Below is a small trained network, with its code and all its weights. Each question gives an input and a class and asks what happens when units are switched off, that is, made to give their printed mean instead of their output.

import numpy as np


def w(rows, s, z=0):
    codes = np.array(rows[::2]) - 128.0
    scale = np.full(codes.shape[1], s)
    scale[-1] = z or s
    return codes * scale


def f(y):
    return np.maximum(y, 0)


def log_softmax(a):
    a = a - a.max(-1, keepdims=True)
    return a - np.log(np.exp(a).sum(-1, keepdims=True))


def net(x, mask):
    res = np.array(x, float).reshape(1, 3) / 4 @ E
    y = f(res @ A[0][:, :-1].T + A[0][:, -1])
    res = res + np.where(mask, y, B[0][:, -1]) @ B[0][:, :-1]
    return log_softmax(res[-1] @ U[:, :-1].T + U[:, -1])


A, B = {}, {}
E = w([
[196,118,82,168,26,41,229,119,78,62],'x0',
[201,8,31,108,155,170,162,198,48,187],'x1',
[136,175,100,64,125,6,100,91,206,172],'x2',
],0.013)
A[0] = w([
[183,109,53,119,71,91,183,121,102,121,179],'n1',
[113,177,123,127,68,97,146,92,180,5,159],'n2',
[140,83,158,171,121,170,131,104,76,58,137],'n3',
[160,81,136,112,146,201,174,210,76,119,228],'n4',
[113,149,139,126,48,142,171,129,99,112,253],'n5',
[126,138,126,61,170,86,89,109,167,184,221],'n6',
[53,128,184,118,168,165,66,99,164,187,226],'n7',
[80,181,182,173,79,113,141,97,112,93,151],'n8',
[164,69,102,91,144,118,101,136,171,177,172],'n9',
],0.013,0.0053)
B[0] = w([
[245,101,116,85,157,43,145,79,72,130,236],'n1',
[126,132,164,197,38,91,90,21,135,109,224],'n2',
[128,95,140,177,165,144,134,169,94,119,194],'n3',
[125,59,117,153,117,155,70,162,83,129,252],'n4',
[223,72,242,209,101,141,125,97,107,159,186],'n5',
[66,206,98,45,105,80,169,157,185,197,220],'n6',
[52,152,74,83,80,140,23,95,147,129,251],'n7',
[113,163,111,200,115,148,135,125,204,102,202],'n8',
[123,135,100,67,130,167,115,167,97,168,192],'n9',
],0.011,0.024)
U = w([
[161,39,114,162,152,129,145,154,22,114,120],'0',
[95,158,120,115,174,124,143,125,139,87,2],'1',
[84,170,185,222,88,163,115,84,206,97,151],'2',
[44,79,64,89,124,221,33,118,97,148,220],'3',
[155,154,138,144,85,22,142,43,140,131,41],'4',
[2,224,114,24,121,106,94,107,213,138,146],'5',
[151,114,38,57,121,110,160,168,115,219,176],'6',
],0.0098,0.0039)

Each question gives the input, the list of numbers given to net, and the class t.
The units are the neurons (one row each of A and B). Each row of codes is followed by its name. A weight is (code - 128) times the scale printed after its matrix; where a second scale follows, it is the last column's (A, B and U).
mask holds one flag per neuron, in row order. A switched-off neuron (its flag False) gives its mean, the last column of its row in B, instead of its output. The means were averaged over made-up inputs and are rounded, as every weight is.
A unit's drop is (log p(t) with every unit on - log p(t) with that unit switched off) / (log p(t) with every unit on - log p(t) with every unit switched off).
The circuit of an input: a set's keep is (log p(t) with only the set's units on - log p(t) with every unit switched off) / (log p(t) with every unit on - log p(t) with every unit switched off). Starting from all 9 units, units are removed one at a time, each time the one whose removal leaves the highest keep (on an exact tie, the one counted first), for as long as the keep stays at least 0.8.
circuit, biggest first: the units of the circuit, biggest drop first
most important unit: the unit with the biggest drop
k most important neurons: the k neurons with the biggest drops, biggest first
drop when u is switched off: that unit's drop, to one decimal
input [-3,5,6], class 5: most important unit -> n6
input [-7,-8,-8], class 5: circuit, biggest first -> n7; n4
input [6,8,6], class 0: 3 most important neurons -> n6; n7; n1
input [-6,-6,-7], class 5: 4 most important neurons -> n7; n4; n5; n8
input [-1,3,6], class 5: 2 most important neurons -> n6; n4
input [-3,-5,-6], class 2: 4 most important neurons -> n8; n6; n4; n9
input [-2,-4,-1], class 5: 4 most important neurons -> n5; n7; n4; n3
input [0,-1,-3], class 2: 2 most important neurons -> n1; n9
input [4,-3,-2], class 2: 3 most important neurons -> n8; n6; n1
input [3,-5,4], class 2: 2 most important neurons -> n1; n8
input [1,1,2], class 6: 4 most important neurons -> n2; n7; n8; n5
input [-7,-1,-3], class 5: 3 most important neurons -> n4; n5; n3
input [7,-5,-6], class 2: drop when n8 is switched off -> 0.9
input [5,-6,-1], class 2: circuit, biggest first -> n8
input [-6,4,6], class 5: drop when n3 is switched off -> 0.0
input [0,-2,-8], class 0: drop when n7 is switched off -> 0.1
